Below are the code and all the weights of a small trained network. Each question names an input and a class and asks about switching units off, where a switched-off unit gives its printed mean instead of its output.

import numpy as np


def w(rows, s, z=0):
    codes = np.array(rows[::2]) - 128.0
    scale = np.full(codes.shape[1], s)
    scale[-1] = z or s
    return codes * scale


def norm(h):
    return h / np.sqrt((h * h).mean(-1, keepdims=True) + 1e-5)


def f(y):
    return y / 2 * (1 + np.tanh(0.7978845608 * (y + 0.044715 * y**3)))


def log_softmax(a):
    a = a - a.max(-1, keepdims=True)
    return a - np.log(np.exp(a).sum(-1, keepdims=True))


def net(x, mask):
    res = np.array(x, float).reshape(1, 5) / 4 @ E
    u = 0
    for l in range(2):
        y = f(norm(res) @ A[l][:, :-1].T + A[l][:, -1])
        res = res + np.where(mask[u : u + 10], y, B[l][:, -1]) @ B[l][:, :-1]
        u += 10
    return log_softmax(norm(res)[-1] @ U[:, :-1].T + U[:, -1])


A, B = {}, {}
E = w([
[78,40,99,110,69,123],'x0',
[161,251,123,219,54,149],'x1',
[80,199,134,16,137,111],'x2',
[203,120,42,177,132,233],'x3',
[107,59,254,169,169,157],'x4',
],0.0031)
A[0] = w([
[112,179,159,148,128,116,85],'0.n1',
[176,127,199,22,171,167,15],'0.n2',
[200,155,119,211,70,154,115],'0.n3',
[85,174,199,214,78,20,161],'0.n4',
[183,201,152,157,192,39,179],'0.n5',
[169,220,42,241,1,123,57],'0.n6',
[150,173,89,56,165,201,4],'0.n7',
[56,238,22,54,40,111,77],'0.n8',
[174,178,139,198,18,240,91],'0.n9',
[132,189,3,188,65,237,100],'0.n10',
],0.0043,0.0016)
B[0] = w([
[91,153,113,122,129,101,127],'0.n1',
[155,97,47,163,127,172,143],'0.n2',
[116,98,147,131,190,122,186],'0.n3',
[218,161,85,44,175,112,207],'0.n4',
[141,127,205,107,1,131,171],'0.n5',
[136,54,107,169,183,33,251],'0.n6',
[163,149,40,92,175,173,134],'0.n7',
[101,131,209,163,99,145,243],'0.n8',
[123,90,61,219,180,123,213],'0.n9',
[193,88,98,124,196,26,241],'0.n10',
],0.0051,0.0026)
A[1] = w([
[76,123,183,97,148,183,175],'1.n1',
[176,182,63,194,69,78,141],'1.n2',
[131,49,112,180,163,210,162],'1.n3',
[73,99,185,246,155,188,30],'1.n4',
[150,195,59,91,126,165,4],'1.n5',
[130,122,189,104,104,175,63],'1.n6',
[171,36,98,121,167,162,79],'1.n7',
[122,2,176,34,64,84,156],'1.n8',
[104,230,153,88,85,87,51],'1.n9',
[35,46,63,60,89,78,136],'1.n10',
],0.0064,0.0022)
B[1] = w([
[180,104,110,158,116,88,173],'1.n1',
[123,92,189,140,163,75,172],'1.n2',
[68,157,169,117,64,83,208],'1.n3',
[58,60,89,131,83,173,155],'1.n4',
[66,85,88,80,151,118,123],'1.n5',
[169,123,136,169,160,126,134],'1.n6',
[136,223,170,88,86,143,195],'1.n7',
[172,127,76,220,179,76,255],'1.n8',
[163,214,183,106,64,254,180],'1.n9',
[205,115,187,246,213,48,224],'1.n10',
],0.0055,0.0047)
U = w([
[16,67,127,136,65,201,36],'0',
[147,252,176,39,86,185,129],'1',
[97,139,11,2,164,169,4],'2',
[160,93,117,205,185,44,224],'3',
],0.0094,0.0028)

Each question gives the input, the list of numbers given to net, and the class t.
The units are the neurons (one row each of A and B). Each row of codes is followed by its name. A weight is (code - 128) times the scale printed after its matrix; where a second scale follows, it is the last column's (A, B and U).
mask holds one flag per neuron, layer by layer. A switched-off neuron (its flag False) gives its mean, the last column of its row in B, instead of its output. The means were averaged over made-up inputs and are rounded, as every weight is.
A unit's drop is (log p(t) with every unit on - log p(t) with that unit switched off) / (log p(t) with every unit on - log p(t) with every unit switched off).
The circuit of an input: a set's keep is (log p(t) with only the set's units on - log p(t) with every unit switched off) / (log p(t) with every unit on - log p(t) with every unit switched off). Starting from the 12 units with the biggest drops (on a tie, the unit counted first), units are removed one at a time, each time the one whose removal leaves the highest keep (on an exact tie, the one counted first), for as long as the keep stays at least 0.8.
units of the circuit, in order: the units of the circuit, biggest drop first
k most important neurons: the k neurons with the biggest drops, biggest first
k most important neurons of layer l: the k neurons of layer l with the biggest drops, biggest first
drop of u: that unit's drop, to one decimal
input [4,2,7,8,6], class 0: units of the circuit, in order => 1.n10
input [-4,0,7,6,3], class 2: 2 most important neurons => 1.n5, 1.n9
input [-2,-4,7,2,3], class 2: 4 most important neurons => 0.n7, 0.n6, 0.n2, 0.n8
input [-6,-8,-6,1,0], class 0: 2 most important neurons of layer 0 => 0.n4, 0.n10
input [0,-5,-4,4,-1], class 1: 2 most important neurons => 1.n7, 0.n6
input [-8,-5,6,4,3], class 1: 2 most important neurons => 1.n8, 1.n4
input [6,-5,7,5,-8], class 3: 3 most important neurons => 1.n10, 0.n8, 0.n4
input [-7,-7,1,8,8], class 0: 3 most important neurons => 0.n4, 1.n4, 0.n10
input [-5,-5,7,0,0], class 1: 2 most important neurons => 0.n6, 0.n9
input [-2,1,-5,-7,4], class 1: 3 most important neurons of layer 1 => 1.n10, 1.n9, 1.n2
input [-8,-6,-1,1,1], class 1: 2 most important neurons => 0.n2, 1.n10
input [6,0,8,8,5], class 1: 2 most important neurons => 1.n7, 1.n3
input [-8,-5,-3,0,-6], class 2: 2 most important neurons => 0.n7, 1.n5
input [8,5,5,-8,-6], class 1: units of the circuit, in order => 1.n9
input [-3,5,2,2,6], class 0: 2 most important neurons of layer 0 => 0.n9, 0.n10
input [3,-3,0,5,4], class 0: 2 most important neurons => 0.n4, 1.n4
input [-5,4,0,4,8], class 0: drop of 1.n8 => 0.2
input [-4,-6,4,2,-4], class 2: drop of 1.n5 => 0.1
input [-4,-4,2,6,-1], class 2: drop of 0.n7 => 0.1
input [4,5,6,-1,7], class 1: most important neuron => 0.n4
input [1,-1,6,4,5], class 2: drop of 0.n7 => 0.3
